Here is a tiny trained network, its code and every weight. The questions are about switching its units off for an input and a target symbol, where a switched-off unit gives its printed mean instead of its output.

import numpy as np


def w(rows, s, z=0):
    codes = np.array(rows[::2]) - 128.0
    scale = np.full(codes.shape[1], s)
    scale[-1] = z or s
    return codes * scale


def f(y):
    return np.maximum(y, 0)


def softmax(a):
    e = np.exp(a - a.max(-1, keepdims=True))
    return e / e.sum(-1, keepdims=True)


def log_softmax(a):
    a = a - a.max(-1, keepdims=True)
    return a - np.log(np.exp(a).sum(-1, keepdims=True))


def net(x, mask):
    ids = ['αεηλμξπστφ'.index(c) for c in x.split()]
    T = len(ids)
    res = E[ids] + P[:T]
    q, k, v = (res @ M[0].T for M in (Q, K, V))
    z = softmax(np.where(np.tri(T) > 0, q @ k.T / 3**0.5, -1e9)) @ v
    res = res + np.where(mask[0], z, O[0][:, -1]) @ O[0][:, :-1]
    y = f(res @ A[0][:, :-1].T + A[0][:, -1])
    res = res + np.where(mask[1:9], y, B[0][:, -1]) @ B[0][:, :-1]
    return log_softmax(res[-1] @ U[:, :-1].T + U[:, -1])


Q, K, V, O, A, B = {}, {}, {}, {}, {}, {}
E = w([
[100,177,140],'α',
[64,155,35],'ε',
[145,136,158],'η',
[157,186,158],'λ',
[110,179,147],'μ',
[149,179,169],'ξ',
[144,136,173],'π',
[148,115,177],'σ',
[217,84,210],'τ',
[254,53,48],'φ',
],0.021)
P = w([
[129,227,144],'0',
[60,49,194],'1',
[189,254,104],'2',
[55,36,186],'3',
[181,247,97],'4',
[53,33,187],'5',
[183,243,82],'6',
[55,29,183],'7',
[178,239,82],'8',
[52,18,180],'9',
[162,236,68],'10',
[37,25,185],'11',
],0.0087)
Q[0] = w([
[144,36,30],'H1',
[255,217,20],'H1',
[197,136,43],'H1',
],0.0071)
K[0] = w([
[105,210,211],'H1',
[187,143,206],'H1',
[118,204,255],'H1',
],0.009)
V[0] = w([
[219,119,48],'H1',
[113,32,245],'H1',
[161,165,159],'H1',
],0.012)
O[0] = w([
[147,113,2,163],'H1',
[175,130,109,220],'H1',
[217,194,153,254],'H1',
],0.0096,0.0042)
A[0] = w([
[120,221,143,134],'N1',
[179,60,187,131],'N2',
[103,214,105,162],'N3',
[9,156,134,139],'N4',
[111,197,137,116],'N5',
[147,100,82,169],'N6',
[134,70,173,7],'N7',
[79,252,115,78],'N8',
],0.015,0.011)
B[0] = w([
[86,132,66,255],'N1',
[103,135,63,231],'N2',
[157,90,135,226],'N3',
[168,84,165,173],'N4',
[43,93,104,201],'N5',
[158,111,200,179],'N6',
[247,134,212,145],'N7',
[182,156,190,216],'N8',
],0.013)
U = w([
[158,249,195,142],'α',
[157,204,38,116],'ε',
[119,19,40,137],'η',
[58,132,39,215],'λ',
[163,174,215,86],'μ',
[110,114,176,99],'ξ',
[94,124,157,137],'π',
[149,84,210,69],'σ',
[133,157,138,148],'τ',
[248,168,190,1],'φ',
],0.011,0.0098)

Each question gives the input, a string of symbols that net reads in full, and the target symbol t.
The units are the heads (3 rows each of Q, K, V and O) and the neurons (one row each of A and B). Each row of codes is followed by its name. A weight is (code - 128) times the scale printed after its matrix; where a second scale follows, it is the last column's (O, A, B and U).
mask holds one flag per unit, heads first, then neurons. A switched-off unit (its flag False) gives its mean, the last column of its rows in O or B, instead of its output. The means were averaged over made-up inputs and are rounded, as every weight is.
A unit's drop is (log p(t) with every unit on - log p(t) with that unit switched off) / (log p(t) with every unit on - log p(t) with every unit switched off).
The circuit of an input: a set's keep is (log p(t) with only the set's units on - log p(t) with every unit switched off) / (log p(t) with every unit on - log p(t) with every unit switched off). Starting from all 9 units, units are removed one at a time, each time the one whose removal leaves the highest keep (on an exact tie, the one counted first), for as long as the keep stays at least 0.8.
units of the circuit, in order: the units of the circuit, biggest drop first
most important unit: the unit with the biggest drop
top k neurons: the k neurons with the biggest drops, biggest first
drop of u: that unit's drop, to one decimal
input μ λ φ α π, target φ: top 3 neurons : [N6 N2 N1]
input ξ τ μ φ τ ξ α α ξ ξ ξ ξ, target η: most important unit : H1
input τ τ ξ μ ξ τ ε φ φ τ σ, target φ: top 4 neurons : [N2 N5 N1 N6]
input α φ μ, target φ: top 2 neurons : [N6 N8]
input μ φ η, target φ: units of the circuit, in order : [H1 N6 N2 N5]
input τ τ τ τ ξ, target ε: top 4 neurons : [N1 N6 N5 N4]
input φ τ η ε, target σ: top 2 neurons : [N4 N1]
input α ξ σ φ ξ, target φ: units of the circuit, in order : [N8 N3]
input σ η π, target λ: top 3 neurons : [N1 N5 N6]
input ξ τ τ α ε η, target σ: top 3 neurons : [N4 N1 N2]
input τ ε ε σ, target σ: top 3 neurons : [N4 N7 N1]
input τ λ α ε σ λ μ ξ τ σ ξ ξ, target σ: top 2 neurons : [N4 N1]
input φ ξ ξ μ α ξ ξ τ, target η: top 2 neurons : [N8 N2]
input ξ η η λ, target λ: most important unit : N8
input λ ξ μ φ π τ μ φ μ, target φ: top 4 neurons : [N8 N6 N2 N3]
input μ ξ σ τ μ τ λ σ ξ ε τ η, target σ: units of the circuit, in order : [H1 N4]
input ξ μ α ξ ξ μ α τ σ ξ, target λ: units of the circuit, in order : [N8 N6]
input τ α σ φ σ, target φ: units of the circuit, in order : [H1 N1 N5]
input τ ξ λ σ α τ α ξ ξ ξ φ σ, target η: drop of H1 : 1.2
input ξ λ φ η, target η: drop of N8 : 0.9
input π σ α ξ ξ η τ ξ φ, target φ: most important unit : N6
